Below are the code and all the weights of a small trained network. Each question names an input and a class and asks about switching units off, where a switched-off unit gives its printed mean instead of its output.

import numpy as np


def w(rows, s, z=0):
    codes = np.array(rows[::2]) - 128.0
    scale = np.full(codes.shape[1], s)
    scale[-1] = z or s
    return codes * scale


def norm(h):
    return h / np.sqrt((h * h).mean(-1, keepdims=True) + 1e-5)


def f(y):
    return np.maximum(y, 0)


def log_softmax(a):
    a = a - a.max(-1, keepdims=True)
    return a - np.log(np.exp(a).sum(-1, keepdims=True))


def net(x, mask):
    res = np.array(x, float).reshape(1, 5) / 4 @ E
    u = 0
    for l in range(3):
        y = f(norm(res) @ A[l][:, :-1].T + A[l][:, -1])
        res = res + np.where(mask[u : u + 13], y, B[l][:, -1]) @ B[l][:, :-1]
        u += 13
    return log_softmax(norm(res)[-1] @ U[:, :-1].T + U[:, -1])


A, B = {}, {}
E = w([
[125,124,147,147],'x0',
[130,132,123,127],'x1',
[165,34,118,113],'x2',
[205,156,224,1],'x3',
[87,224,136,142],'x4',
],0.0085)
A[0] = w([
[127,96,112,131,79],'0.n1',
[91,161,22,96,127],'0.n2',
[131,133,26,195,226],'0.n3',
[107,60,10,96,88],'0.n4',
[153,131,158,144,48],'0.n5',
[20,153,40,161,36],'0.n6',
[169,95,137,61,83],'0.n7',
[180,102,180,69,40],'0.n8',
[121,138,129,73,53],'0.n9',
[148,3,87,116,1],'0.n10',
[119,133,246,9,135],'0.n11',
[116,106,155,193,38],'0.n12',
[75,149,207,231,122],'0.n13',
],0.0066,0.0038)
B[0] = w([
[132,126,119,172,139],'0.n1',
[131,104,254,204,171],'0.n2',
[69,97,175,148,254],'0.n3',
[74,113,180,244,188],'0.n4',
[151,149,156,116,128],'0.n5',
[79,126,223,72,198],'0.n6',
[159,131,190,132,179],'0.n7',
[237,159,199,121,181],'0.n8',
[148,139,140,149,138],'0.n9',
[79,134,77,185,179],'0.n10',
[196,184,60,117,254],'0.n11',
[120,108,152,90,139],'0.n12',
[107,121,157,8,187],'0.n13',
],0.0054)
A[1] = w([
[120,92,3,112,122],'1.n1',
[131,154,131,82,151],'1.n2',
[120,109,129,176,3],'1.n3',
[91,151,171,207,79],'1.n4',
[81,122,151,111,118],'1.n5',
[184,159,167,144,194],'1.n6',
[98,138,141,163,61],'1.n7',
[193,101,103,146,47],'1.n8',
[88,121,109,142,179],'1.n9',
[129,136,101,129,65],'1.n10',
[133,86,165,138,140],'1.n11',
[159,177,110,94,159],'1.n12',
[111,145,134,181,96],'1.n13',
],0.012,0.0041)
B[1] = w([
[99,204,89,236,157],'1.n1',
[124,61,162,239,207],'1.n2',
[96,102,191,151,163],'1.n3',
[128,106,154,1,253],'1.n4',
[139,101,167,71,183],'1.n5',
[164,86,62,148,253],'1.n6',
[168,136,146,30,181],'1.n7',
[161,118,77,58,160],'1.n8',
[104,158,143,110,218],'1.n9',
[138,160,140,116,128],'1.n10',
[117,78,96,157,195],'1.n11',
[139,81,81,254,232],'1.n12',
[120,127,126,53,193],'1.n13',
],0.0066,0.0052)
A[2] = w([
[94,69,99,100,70],'2.n1',
[159,147,184,180,124],'2.n2',
[152,111,66,153,155],'2.n3',
[72,156,87,146,174],'2.n4',
[117,50,204,88,67],'2.n5',
[66,54,138,150,114],'2.n6',
[152,241,150,137,3],'2.n7',
[150,120,139,134,77],'2.n8',
[178,120,119,188,8],'2.n9',
[141,191,146,110,199],'2.n10',
[195,102,63,169,121],'2.n11',
[212,255,155,127,145],'2.n12',
[17,169,167,130,94],'2.n13',
],0.01,0.0036)
B[2] = w([
[107,131,125,184,184],'2.n1',
[70,93,206,129,180],'2.n2',
[139,183,158,168,205],'2.n3',
[215,178,106,120,181],'2.n4',
[7,54,18,123,234],'2.n5',
[57,160,104,121,253],'2.n6',
[106,69,46,151,153],'2.n7',
[123,146,131,113,145],'2.n8',
[159,140,179,109,182],'2.n9',
[122,182,77,203,180],'2.n10',
[170,207,217,88,255],'2.n11',
[41,111,119,254,230],'2.n12',
[238,153,100,7,250],'2.n13',
],0.0068,0.0051)
U = w([
[25,81,127,47,173],'0',
[66,118,101,245,241],'1',
[210,171,217,174,126],'2',
[227,29,131,77,3],'3',
[81,254,143,18,47],'4',
],0.013,0.0038)

Each question gives the input, the list of numbers given to net, and the class t.
The units are the neurons (one row each of A and B). Each row of codes is followed by its name. A weight is (code - 128) times the scale printed after its matrix; where a second scale follows, it is the last column's (A, B and U).
mask holds one flag per neuron, layer by layer. A switched-off neuron (its flag False) gives its mean, the last column of its row in B, instead of its output. The means were averaged over made-up inputs and are rounded, as every weight is.
A unit's drop is (log p(t) with every unit on - log p(t) with that unit switched off) / (log p(t) with every unit on - log p(t) with every unit switched off).
The circuit of an input: a set's keep is (log p(t) with only the set's units on - log p(t) with every unit switched off) / (log p(t) with every unit on - log p(t) with every unit switched off). Starting from the 12 units with the biggest drops (on a tie, the unit counted first), units are removed one at a time, each time the one whose removal leaves the highest keep (on an exact tie, the one counted first), for as long as the keep stays at least 0.8.
units of the circuit, in order: the units of the circuit, biggest drop first
most important unit: the unit with the biggest drop
top k neurons: the k neurons with the biggest drops, biggest first
top k neurons in layer l: the k neurons of layer l with the biggest drops, biggest first
drop when u is switched off: that unit's drop, to one decimal
input [-6,-4,-7,4,0], class 2: units of the circuit, in order => 1.n12, 1.n2
input [3,-8,2,1,4], class 2: most important unit => 2.n11
input [6,8,-2,-4,-8], class 0: units of the circuit, in order => 1.n12, 2.n12, 2.n6
input [-1,0,0,8,2], class 1: units of the circuit, in order => 2.n12, 2.n13, 1.n4, 2.n10
input [3,0,-7,3,-3], class 2: top 2 neurons in layer 1 => 1.n12, 1.n6
input [-4,7,-3,1,8], class 1: top 2 neurons => 2.n12, 2.n7
input [2,2,-8,1,8], class 1: top 4 neurons in layer 0 => 0.n3, 0.n4, 0.n10, 0.n6
input [7,-1,3,2,8], class 2: top 2 neurons => 1.n12, 1.n2
input [5,-2,-1,-3,3], class 4: top 2 neurons in layer 2 => 2.n13, 2.n12
input [-6,0,-3,5,0], class 2: top 2 neurons in layer 1 => 1.n12, 1.n6
input [-6,4,-8,4,-1], class 2: top 2 neurons in layer 2 => 2.n5, 2.n11
input [0,8,3,4,8], class 2: top 4 neurons in layer 2 => 2.n11, 2.n5, 2.n9, 2.n6
input [8,6,-1,8,2], class 1: top 2 neurons => 2.n12, 2.n13
input [1,-1,-3,-2,2], class 4: units of the circuit, in order => 2.n13
input [-7,6,4,0,-3], class 1: top 2 neurons in layer 2 => 2.n13, 2.n6
input [-4,-8,0,4,-5], class 2: top 3 neurons => 1.n4, 0.n11, 2.n11
input [0,6,4,-1,8], class 0: top 2 neurons in layer 2 => 2.n5, 2.n11
input [7,5,-5,-5,0], class 0: drop when 2.n13 is switched off => -0.1
input [3,-2,-6,3,-4], class 2: drop when 1.n11 is switched off => 0.0
input [-2,5,-4,1,-3], class 2: drop when 2.n11 is switched off => 0.1
